Below is a small trained network, with its code and all its weights. Each question gives an input and a target symbol and asks what happens when units are switched off, that is, made to give their printed mean instead of their output.

import numpy as np


def w(rows, s, z=0):
    codes = np.array(rows[::2]) - 128.0
    scale = np.full(codes.shape[1], s)
    scale[-1] = z or s
    return codes * scale


def norm(h):
    return h / np.sqrt((h * h).mean(-1, keepdims=True) + 1e-5)


def f(y):
    return y / 2 * (1 + np.tanh(0.7978845608 * (y + 0.044715 * y**3)))


def softmax(a):
    e = np.exp(a - a.max(-1, keepdims=True))
    return e / e.sum(-1, keepdims=True)


def log_softmax(a):
    a = a - a.max(-1, keepdims=True)
    return a - np.log(np.exp(a).sum(-1, keepdims=True))


def net(x, mask):
    ids = ['ΛΩαβγεζηθξτφψ'.index(c) for c in x.split()]
    T = len(ids)
    res = E[ids] + P[:T]
    u = 0
    for l in range(3):
        q, k, v = (norm(res) @ M[l].T for M in (Q, K, V))
        z = softmax(np.where(np.tri(T) > 0, q @ k.T / 2**0.5, -1e9)) @ v
        res = res + np.where(mask[u], z, O[l][:, -1]) @ O[l][:, :-1]
        u += 1
        y = f(norm(res) @ A[l][:, :-1].T + A[l][:, -1])
        res = res + np.where(mask[u : u + 4], y, B[l][:, -1]) @ B[l][:, :-1]
        u += 4
    return log_softmax(norm(res)[-1] @ U[:, :-1].T + U[:, -1])


Q, K, V, O, A, B = {}, {}, {}, {}, {}, {}
E = w([
[109,102,115],'Λ',
[106,238,125],'Ω',
[139,100,102],'α',
[135,104,65],'β',
[103,93,89],'γ',
[159,194,4],'ε',
[168,159,125],'ζ',
[160,147,57],'η',
[139,100,102],'θ',
[152,145,123],'ξ',
[174,94,134],'τ',
[170,152,96],'φ',
[142,134,108],'ψ',
],0.031)
P = w([
[254,49,56],'0',
[78,133,80],'1',
[79,133,84],'2',
[78,131,120],'3',
[79,136,106],'4',
[77,142,119],'5',
[80,133,116],'6',
[80,133,129],'7',
[62,137,193],'8',
[80,135,131],'9',
[77,124,135],'10',
],0.0069)
Q[0] = w([
[235,11,165],'L0H1',
[23,242,223],'L0H1',
],0.011)
K[0] = w([
[232,156,178],'L0H1',
[79,2,91],'L0H1',
],0.014)
V[0] = w([
[241,250,232],'L0H1',
[93,99,102],'L0H1',
],0.0017)
O[0] = w([
[74,200,253,1],'L0H1',
[140,100,94,161],'L0H1',
],0.0031,0.00079)
A[0] = w([
[1,131,69,61],'L0N1',
[138,194,168,1],'L0N2',
[6,28,121,42],'L0N3',
[163,42,146,53],'L0N4',
],0.0096,0.00084)
B[0] = w([
[150,249,156,229],'L0N1',
[108,39,55,138],'L0N2',
[194,97,46,255],'L0N3',
[93,207,254,154],'L0N4',
],0.0099,0.0072)
Q[1] = w([
[7,73,163],'L1H1',
[204,17,98],'L1H1',
],0.017)
K[1] = w([
[102,2,144],'L1H1',
[197,119,81],'L1H1',
],0.02)
V[1] = w([
[64,10,129],'L1H1',
[124,1,218],'L1H1',
],0.0085)
O[1] = w([
[191,253,156,44],'L1H1',
[202,190,87,4],'L1H1',
],0.0058,0.013)
A[1] = w([
[55,108,153,6],'L1N1',
[26,192,165,48],'L1N2',
[103,59,161,75],'L1N3',
[180,101,252,132],'L1N4',
],0.014,0.0019)
B[1] = w([
[172,181,179,197],'L1N1',
[98,254,102,244],'L1N2',
[113,134,67,254],'L1N3',
[73,79,157,196],'L1N4',
],0.019,0.0028)
Q[2] = w([
[220,127,95],'L2H1',
[23,252,162],'L2H1',
],0.022)
K[2] = w([
[158,153,105],'L2H1',
[4,169,105],'L2H1',
],0.028)
V[2] = w([
[12,128,6],'L2H1',
[97,19,225],'L2H1',
],0.018)
O[2] = w([
[246,107,111,156],'L2H1',
[113,1,151,4],'L2H1',
],0.017,0.0042)
A[2] = w([
[99,243,88,103],'L2N1',
[248,138,182,102],'L2N2',
[198,87,87,153],'L2N3',
[83,26,55,250],'L2N4',
],0.015,0.0016)
B[2] = w([
[128,23,130,255],'L2N1',
[43,60,250,172],'L2N2',
[87,211,65,175],'L2N3',
[210,217,235,220],'L2N4',
],0.016,0.01)
U = w([
[12,80,94,253],'Λ',
[224,39,114,95],'Ω',
[66,154,193,148],'α',
[116,122,69,63],'β',
[115,125,85,15],'γ',
[153,121,117,89],'ε',
[126,182,246,33],'ζ',
[146,117,57,64],'η',
[82,156,173,142],'θ',
[158,119,180,82],'ξ',
[111,12,210,76],'τ',
[134,8,78,167],'φ',
[110,246,136,154],'ψ',
],0.017,0.0023)

Each question gives the input, a string of symbols that net reads in full, and the target symbol t.
The units are the heads (2 rows each of Q, K, V and O) and the neurons (one row each of A and B). Each row of codes is followed by its name. A weight is (code - 128) times the scale printed after its matrix; where a second scale follows, it is the last column's (O, A, B and U).
mask holds one flag per unit, layer by layer, with each layer's heads first. A switched-off unit (its flag False) gives its mean, the last column of its rows in O or B, instead of its output. The means were averaged over made-up inputs and are rounded, as every weight is.
A unit's drop is (log p(t) with every unit on - log p(t) with that unit switched off) / (log p(t) with every unit on - log p(t) with every unit switched off).
The circuit of an input: a set's keep is (log p(t) with only the set's units on - log p(t) with every unit switched off) / (log p(t) with every unit on - log p(t) with every unit switched off). Starting from the 12 units with the biggest drops (on a tie, the unit counted first), units are removed one at a time, each time the one whose removal leaves the highest keep (on an exact tie, the one counted first), for as long as the keep stays at least 0.8.
circuit, biggest first: the units of the circuit, biggest drop first
unit that matters most: the unit with the biggest drop
top k neurons: the k neurons with the biggest drops, biggest first
top k neurons in layer l: the k neurons of layer l with the biggest drops, biggest first
input τ η Λ φ ζ, target τ: top 2 neurons -> L1N2; L1N4
input ψ ζ ψ ε ζ φ θ, target ψ: unit that matters most -> L0N3
input Λ Λ ζ Λ Ω Λ Λ Λ ζ Λ θ, target Λ: top 3 neurons in layer 0 -> L0N1; L0N4; L0N3
input Ω Ω Λ Ω ζ, target Ω: circuit, biggest first -> L2H1; L1N2; L0N1
input φ Λ Λ β Ω ζ Ω θ, target φ: top 2 neurons in layer 2 -> L2N1; L2N4
input Λ Λ β, target Λ: top 3 neurons -> L0N1; L1N2; L0N4
input ζ Λ τ θ Λ, target ζ: top 3 neurons in layer 1 -> L1N2; L1N3; L1N1
input α Ω Λ β, target α: top 2 neurons in layer 1 -> L1N2; L1N3
input ζ ζ φ τ Ω Λ, target ζ: top 4 neurons -> L1N2; L2N4; L0N1; L0N3
input τ Λ Ω ξ, target τ: top 4 neurons -> L0N1; L1N2; L1N4; L0N4
input α ξ ζ Λ τ Ω τ Ω ξ Ω ζ, target α: top 3 neurons -> L1N2; L1N3; L0N4
input α τ θ Λ Λ ξ ζ Λ ζ Ω φ, target α: top 4 neurons -> L1N2; L1N3; L0N4; L0N1
input Λ ζ ξ Λ ζ α, target Λ: top 3 neurons -> L0N1; L1N2; L1N3
input ψ Ω φ γ Λ τ α, target ψ: circuit, biggest first -> L1N2; L2N1
input τ Λ ζ θ ζ Λ τ Λ, target τ: top 4 neurons -> L0N3; L1N2; L0N1; L1N4
input ζ Λ Λ Ω Λ Λ φ, target ζ: top neuron -> L1N2
input ζ Ω ζ ψ Λ Λ τ α, target ζ: top 2 neurons -> L0N3; L1N2
input τ τ Λ Ω Ω φ Λ θ Λ Ω ζ, target τ: top 3 neurons -> L1N2; L0N1; L1N4
input τ φ ζ ξ Λ β Λ, target τ: top 3 neurons -> L0N3; L1N2; L1N4
input ζ Λ φ β, target ζ: top 2 neurons -> L2N4; L1N2
input φ ψ τ Ω Λ Ω φ Λ Λ, target φ: top 3 neurons in layer 1 -> L1N4; L1N2; L1N1
input ζ ε ψ γ θ, target ζ: top 2 neurons -> L0N3; L2N4
input α Λ α Λ Λ Λ τ η ε ζ, target α: top 3 neurons in layer 0 -> L0N1; L0N4; L0N3
input Ω γ ζ Λ Ω φ Λ Ω Λ η, target Ω: top neuron in layer 2 -> L2N2
input Λ ε φ ε Λ Λ Λ α α, target Λ: top 2 neurons in layer 0 -> L0N1; L0N3
input ζ Λ φ ε ζ Λ Ω Λ η, target ζ: top 3 neurons in layer 1 -> L1N2; L1N1; L1N3
input α Ω φ Λ α Λ Ω α, target α: unit that matters most -> L1H1
